In the rows, zero is written as 128.
Here are made-up objects, facts about them, and rows of numbers that follow some of those facts. Name the object behind each unnamed row.

There are 3 kinds of fact about the objects: gati, motol, grokur.
gati: points at; motol: uses; grokur: belongs to class
J_171 | grokur 125
J_893 | motol J_160 | grokur 948
J_108 | motol J_92 | grokur 948
J_198 | motol J_883 | grokur 736
J_34 | motol J_531
J_425 | gati J_501 | grokur 125
J_590 | gati J_583 | grokur 125
J_77 | motol J_198
J_954 | motol J_249 | grokur 125
J_397 | grokur 736
J_929 | gati J_108 | grokur 128
J_800 | grokur 45
J_120 | grokur 708
J_618 | gati J_108 | grokur 125
J_585 | gati J_185 | grokur 125
J_249 | gati J_77 | motol J_231 | grokur 45
J_476 | motol J_124
J_178 | motol J_677
J_195 | grokur 128
J_735 | grokur 128
J_529 | motol J_438 | grokur 125
J_502 | grokur 125
J_244 | motol J_759
J_46 | gati J_491 | motol J_943 | grokur 125
J_334 | gati J_318 | motol J_559 | grokur 736
J_501 | motol J_178
J_53 | grokur 736
J_15 | gati J_244 | grokur 125
J_638 | motol J_408 | grokur 125
J_574 | gati J_491 | grokur 128
J_124 | motol J_993 | grokur 45
J_852 | motol J_397 | grokur 708
J_922 | motol J_46 | grokur 948
J_439 | gati J_422 | motol J_171 | grokur 128
J_550 | gati J_422 | grokur 708
J_155 | grokur 125
J_524 | motol J_358 | grokur 948
J_792 | grokur 45
J_161 | motol J_962
J_139 | gati J_836 | grokur 128
J_828 | motol J_425 | grokur 45
J_837 | gati J_415 | motol J_954 | grokur 948
J_453 | motol J_172
J_315 | gati J_13 | grokur 45
J_193 | motol J_53 | grokur 708
J_335 | motol J_148 | grokur 45
J_765 | motol J_593
J_995 | gati J_25 | grokur 736
J_160 | motol J_318 | grokur 45
J_122 | grokur 45
J_949 | motol J_671 | grokur 736
J_128 | gati J_715 | grokur 736
J_943 | motol J_4 | grokur 736
J_287 | motol J_580 | grokur 128
J_825 | motol J_498 | grokur 125
J_559 | gati J_185 | motol J_922 | grokur 948
J_4 | grokur 128
J_759 | motol J_439
J_677 | grokur 736
J_583 | motol J_502
J_513 | gati J_400 | grokur 736
J_408 | grokur 736
J_962 | motol J_517
J_92 | grokur 948
J_718 | grokur 736
J_164 | gati J_414 | motol J_77 | grokur 125
J_318 | motol J_501 | grokur 45
J_926 | gati J_285 | grokur 45
J_750 | motol J_765
J_580 | gati J_185 | motol J_155 | grokur 125
J_496 | motol J_108 | grokur 125
J_530 | motol J_638 | grokur 128
J_812 | grokur 736
J_311 | grokur 708
J_517 | grokur 45
J_818 | gati J_671 | motol J_442 | grokur 948
J_665 | motol J_750 | grokur 128
J_700 | gati J_315 | motol J_407 | grokur 736
J_248 | gati J_614 | grokur 736
J_715 | motol J_311
J_531 | gati J_400 | grokur 45
J_498 | motol J_780 | grokur 736
J_438 | motol J_527 | grokur 45
J_181 | motol J_193 | grokur 45
J_49 | motol J_183 | grokur 125
J_148 | motol J_583 | grokur 736
J_794 | gati J_886 | grokur 708
J_535 | motol J_735 | grokur 948
J_358 | motol J_529 | grokur 128
J_183 | motol J_836 | grokur 736
J_593 | motol J_181 | grokur 125
J_231 | grokur 45
J_778 | gati J_20 | motol J_792 | grokur 736
J_422 | grokur 125
J_443 | motol J_825
J_101 | gati J_53 | grokur 45
J_780 | motol J_818
J_407 | motol J_530 | grokur 128
J_588 | motol J_524 | grokur 708
J_442 | grokur 45
J_440 | motol J_49
J_797 | gati J_422 | grokur 736

Some objects and their rows:
J_108: [124 120 105  70 100 126 246  89  72 168  84 150 133 121 110 181 109  95
 105 114 164 135 152 170 110 166  99 147 168 112 106]
J_618: [137 127 129 102  98 131  99 133 134 138 145 142 148 142 136 139 156 103
 113 106 128 131 142 117  86 129 152 148 136 117 149]
J_929: [138 118 146 108 106 142  95 152 131 143 141 139 133 137 133 133 151 110
 106  95 132 131 139 125  98 126 165 135 140 133 130]
J_574: [132 148 140 128 123 123  69 141 122 130 128 143 121 130 131 114 128  92
 114  94 120 113 121 111 125 113 151 137 130 134 103]
J_638: [133 132 122 125 132 136 117  97 109 117 137 140 134 138 131 125 142 111
 126 129 123 135 123 118 110 130 133 130 129 127 129]
J_408: [130 140 131 152 133 123 149 104 126 116 122 128 121 106 121 139 151 103
 118 137 126 179 120 135 121 110 143 132 111 129 141]
J_530: [133 124 138 133 135 145 113 117 105 122 131 137 123 137 123 115 137 121
 124 115 129 128 126 125 124 123 146 122 132 143 109]
J_949: [104  62  89  78 148  78  97 175 173 131 144 109 164 112 136 125  98 159
 139  76 167  31 184 113 213  90 105 195  84 126 177]
J_183: [121 111 111 129 131 109 111 141 143 127 127 123 135 118 125 143 123 135
 135 118 136 116 140 123 141 110 123 152 105 128 149]
J_818: [128 166 127  74  86 130 117 147 144 101 127 116 131 121 112 119 126  94
 106 144 132 134 109 125 121 141 137 146 158 120 129]
J_550: [130 181 144 118 108 102 102 159 150 133 129 120 116 118 113 128 115  96
 107 119 111 110 113 137 134 126 129 134 130 119 128]
J_122: [129 129 132 138 128 130 145 135 137 133 124 117 130 120 140 131 128 144
 135 135 129 128 120 130 129 128 122 128 129 119 123]
J_415: [141 114 120 157 149 166 191 112 170 132 119 204 149 140 131 143 132 143
 159 115 147 134 139 161 157  94 125 117 176 142 119]
J_531: [156 118 125 155  96 108  92 186 142 142 112  94 119 111 121 167 128 143
 163 147 108 244 140  95  62 108 130 133 137 125 127]
J_335: [124 123 131 121 122 136 116 145 146 140 138 122 132 150 139 125 108 159
 156 136 122  85 127 120 139 153 111 121 135 115 126]
J_590: [147 146 124 126 122 117  95 118 124 128 135 145 138 139 143 124 138  93
 125 107 114 126 135 105 107 117 130 145 131 118 128]
J_825: [129 131 116 128 133 130 113 103 116 116 135 144 134 141 129 127 137 112
 127 129 126 129 130 116 116 133 128 133 132 128 132]
J_794: [137 158 141 113 106 122 129 155 155 136 133 122 127 125 114 137 121 109
 114 126 115 132 140 148 132 124 128 134 143 119 139]

Name these rows:
No name comes twice in this set of rows, the named rows included.
[ 92  60  88  87 160  91 153 163 180  89 105 109 151  53 114 120 124 162
 113 106 203 120 149 118 212  58 127 200  79 157 168] -> J_671
[127 141 131 106 108 133 129 145 135 138 139 121 126 149 114 134  97 145
 142 135 119  85 136 149 155 161 107 115 149 119 128] -> J_588
[128 144 134 118 119 121 143 139 142 130 127 119 119 125 107 137 115 129
 124 145 122 132 135 144 145 134 118 119 137 130 132] -> J_120
[101  87 125 109 132 148 135 133 120 136 133 120 125 148 124 135 111 197
 145 144 144  75 123 136 143 169 128 101 129 135 130] -> J_244
[117 116 164 112 112 124 126 158 147 176 142 119 134 127 150 157 158 150
  78 117 131 125 139 135  67 169 145 112 104 111 163] -> J_926
[127 146 148 116 126 148 106 151 162 115 165 114 129 158 119 103 110 170
 129 157 101  90 131 139 161 149 113  86 140 132 147] -> J_852
[140 143 142 123 157  99 107 129 115 161 161 111 143 140 162  99 110  94
 118  86  96  52 167 131 162 110  89 146  87 101 142] -> J_778
[102  83 151 124 147 139 171 121 124 162 140 132 132 132 137 164 153 197
  84 135 151 126 147 154  93 169 134  82 107 138 159] -> J_285
[134 151 108  86 106  97 227  98  67 152  70 135 119  92 105 171 115  55
  87 110 150 173 138 159 101 136 105 172 149 113  91] -> J_92
[122 110 101 114 138 107 100 125 130 117 133 141 142 123 129 131 129 132
 126 117 145 118 142 106 132 117 121 150 121 133 145] -> J_49
[133 126 161  81 143 172 176 107 118 128 162  99 144 134 161  51 133 101
 111 115 120  42 143 162 194 125 117 129 113 112 131] -> J_453
[112 126 108 135 148 117 123  88 110 108 123 147 131 136 126 126 132 129
 125 137 142 111 116 117 135 140 121 131 126 133 124] -> J_422
[137 141 162 103 156 155 203  96 124 112 135  98 133  85 153  63 167  68
  74 120 130 136 137 165 166  84 132 142  93 126 140] -> J_172

Now the same objects, written a new way:
Known rows:
J_529: [127 139 133 129 134 130 132 121 125 127 117 119 126 127 130 118 118 131
 124 118 135 140 125 141 132 127 135 135 123 116]
J_929: [126 126 136 139 139 127 128 148 137 126 143 129 127 127 113 140 122 136
  88 139 123 141  95 135 125 117 143 148 136 155]
J_195: [129 122 133 131 131 127 120 132 139 129 129 125 127 130 124 134 124 134
 139 121 122 121 134 130 124 129 129 138 124 143]
J_700: [140 153 136 140 133 140 132 128 151 139  83 133 143 109  95 126 118 158
 170 130 112 118 149 112 119 132 113 126 142 143]
J_496: [119 143 134 132 150 132 137 113 128 134 119 120 126 125 122 121 129 124
 117 123 125 137 134 129 140 157 132 124 125 125]
J_797: [130 133 131 139 132 134 131 150 132 132 123 134 137 121 115 133 127 149
 103 142 134 129 115 126 117 109 131 135 137 147]
J_422: [128 151 127 122 132 129 127 115 129 130 125 121 120 131 138 120 136 137
 161 113 138 132 131 137 136 143 130 123 124 115]
J_439: [131 129 133 144 139 135 126 158 135 130 124 128 132 123 112 133 121 147
 118 129 127 128 101 132 118 111 133 150 135 152]
J_155: [134 137 117 129 129 125 128 130 133 126 132 121 125 132 130 118 127 118
 136 112 148 133 101 141 126 112 138 138 125 111]
J_178: [127 135 142 131 119 126 131 133 126 126 122 127 127 131 140 121 115 127
 134 134 122 131 158 150 130 110 125 128 130 122]
J_501: [134 122 136 120 110 122 129 114 128 123 124 123 121 135 145 122 119 133
 134 119 118 129 169 138 137 129 133 118 114 123]
J_593: [105 155 100 136 158 113 128 114 150 152 217 147 126 132 103 131 176  66
 174 133 147  92  96 109 130 155 128 114 135 104]
J_524: [137 113 128 122 124 132 129 134 115 122 105 124 130 127 134 128 121 141
 128 129 118 137 117 122 128 136 129 127 125 136]
J_25: [110 120 126 118 129 139 115  91 107 117 100 116 113 139 164 139 119  28
 146 137 133 123 110 141 132 148  76 138 142 105]
J_408: [138 120 125 122 107 123 120 131 130 120 129 128 129 132 135 131 124 135
 128 122 139 125 120 134 118 102 130 132 128 127]
J_893: [136 113 128 121 134 140 136 128 109 124  94 122 129 121 128 134 125 149
 116 130 110 142 115 107 133 167 127 119 123 147]
J_614: [136 133 128 119 114 119 130 108 139 125 132 129 119 135 133 129 131 128
 149 118 118 133 149 129 140 142 133 112 122 125]
J_34: [123 128 136 132 138 134 135 119 125 133 120 128 126 125 131 129 127 127
 129 134 115 128 148 125 136 148 126 118 127 136]

Rows to name:
No name comes twice in this set of rows, the named rows included.
[128 123 130 137 126 131 131 145 131 130 126 133 136 122 116 130 125 148
 104 134 129 124 128 120 119 111 135 132 131 138] -> J_128
[106 118 131 135 140 143 120 119 104 117 103 123 127 128 133 146 114  39
  80 158 139 125  87 131 117 121  85 153 156 119] -> J_995
[119 107 117 123 135  91 115  77 125 130 209 171 125 145  94 128 167  12
 185  86 139  76 134  61 109 128 142 114 126  94] -> J_53
[135 131 119 139 130 121 135 141 130 126 142 125 133 127 111 119 121 120
  96 119 148 136  91 136 122 101 154 139 125 114] -> J_425
[143 160 122 123 117 131 119 122 151 135  95 132 139 117 109 121 128 159
 188 120 123 119 147 112 121 120 107 121 136 113] -> J_315
[136 118 123 129 119 124 114 140 140 124 138 125 126 133 127 133 122 133
 144 116 135 123 113 139 120 109 131 144 124 132] -> J_735
[124 148 132 140 143 127 141 138 129 128 143 126 128 125 110 127 128 125
  83 139 136 155  81 136 133 123 152 140 135 131] -> J_618

The same objects again, as new rows of numbers:
Known rows:
J_893: [126 127 125 144 149 125 184 113 150 117 134 134 128 133 117 119 141 143
 122 132 125 141 120 131 126 111]
J_580: [138 134 134 123 204 176 117 126 118 112 118 133 130 137 140  94 233 112
 145  83 146 123 139 103 139 123]
J_155: [134 133 130 127 122 127 103 131 120 142 130 128 129 125 125 142 108 122
 134 123 136 121 119 124 124 144]
J_943: [129 114 127 112 120 111 172 122 104 119 108 134 131 138 130  66 101 129
 105 109 119  86 112 155 135 133]
J_735: [134 132 127 129 123 127 111 126 124 143 129 129 127 123 123 134 119 118
 128 122 137 117 101 122 121 137]
J_334: [119 119 123 125 136 141 178 129 127 117 113 134 136 128 134 103 123 135
 119 115 123 108 109 137 131 123]
J_524: [115 124 123 145 163 118 198 124 140 113 130 131 126 138 128 138 131 147
 116 133 123 141  97 104 124  95]
J_397: [133 132 123 136 128 118 117 120 129 139 130 129 131 123 126 135  87 123
 130 118 137 103 109 122 123 135]
J_498: [100 118 121 130 166  97 197 146 111 115 108 128 126 148 153 151 102 149
 110 126 119 112  70  68 127  82]
J_335: [122 124 125 125 131 127 153 126 136 118 124 130 128 136 129 112 142 136
 123 131 121 135 131 126 130 113]
J_139: [130 130 125 130 126 157 117 134 126 141 128 129 132 115 128 140 124 115
 130 120 137 117  94 128 120 140]
J_442: [131 130 124 130 124 127 103 130 118 139 134 123 126 124 131 141  94 114
 126 125 133 110 107 119 123 129]
J_20: [139 133 134 128 106 109  78 121 117 141 142 120 119 129 120 142 107 117
 128 137 127 130 152 135 129 141]
J_408: [134 132 123 137 128 118 119 121 128 139 130 129 131 123 126 135  86 123
 129 117 137 104 107 122 122 136]
J_750: [117 126 128 120 103 121 130 133 162 119 103 126 117 120 143 124 221 136
 151 156 115 140 192 135 140 109]
J_527: [134 133 131 132 120 139  86 131 117 137 144 119 125 120 125 153 112 114
 130 133 129 134 136 134 126 142]
J_962: [122 124 132 124 125 133 135 132 128 118 129 124 125 132 129 127 154 134
 125 139 117 149 153 136 134 123]
J_92: [135 130 123 144 132 121 133 119 130 137 134 127 124 118 124 138 100 116
 126 126 135 102 100 129 121 129]

Which object is each row?
No name comes twice in this set of rows, the named rows included.
[147 118 131 120 194 166 154 114  91 104 112 133 125 134 140  32 203  93
 117  73 136  68 112 145 144 125] -> J_559
[133 105 129 113 117 115 193 120  91 114 109 133 124 135 129  43 110 120
  92 113 112  74 101 174 138 132] -> J_922
[130 104 123  72 161 144 200 162  99 106  85 133 121 111 122  93  77  82
  92 114 103 130 114 181 148 156] -> J_46
[151 141 134 129 193 182  64 124 108 131 130 129 129 124 136 114 194  91
 151  78 158 101 128 108 133 145] -> J_585
[132 127 114 105 178 150 147 156 140 130 109 129 118  92 117 176  79  75
 121 125 126 154  94 133 129 147] -> J_574

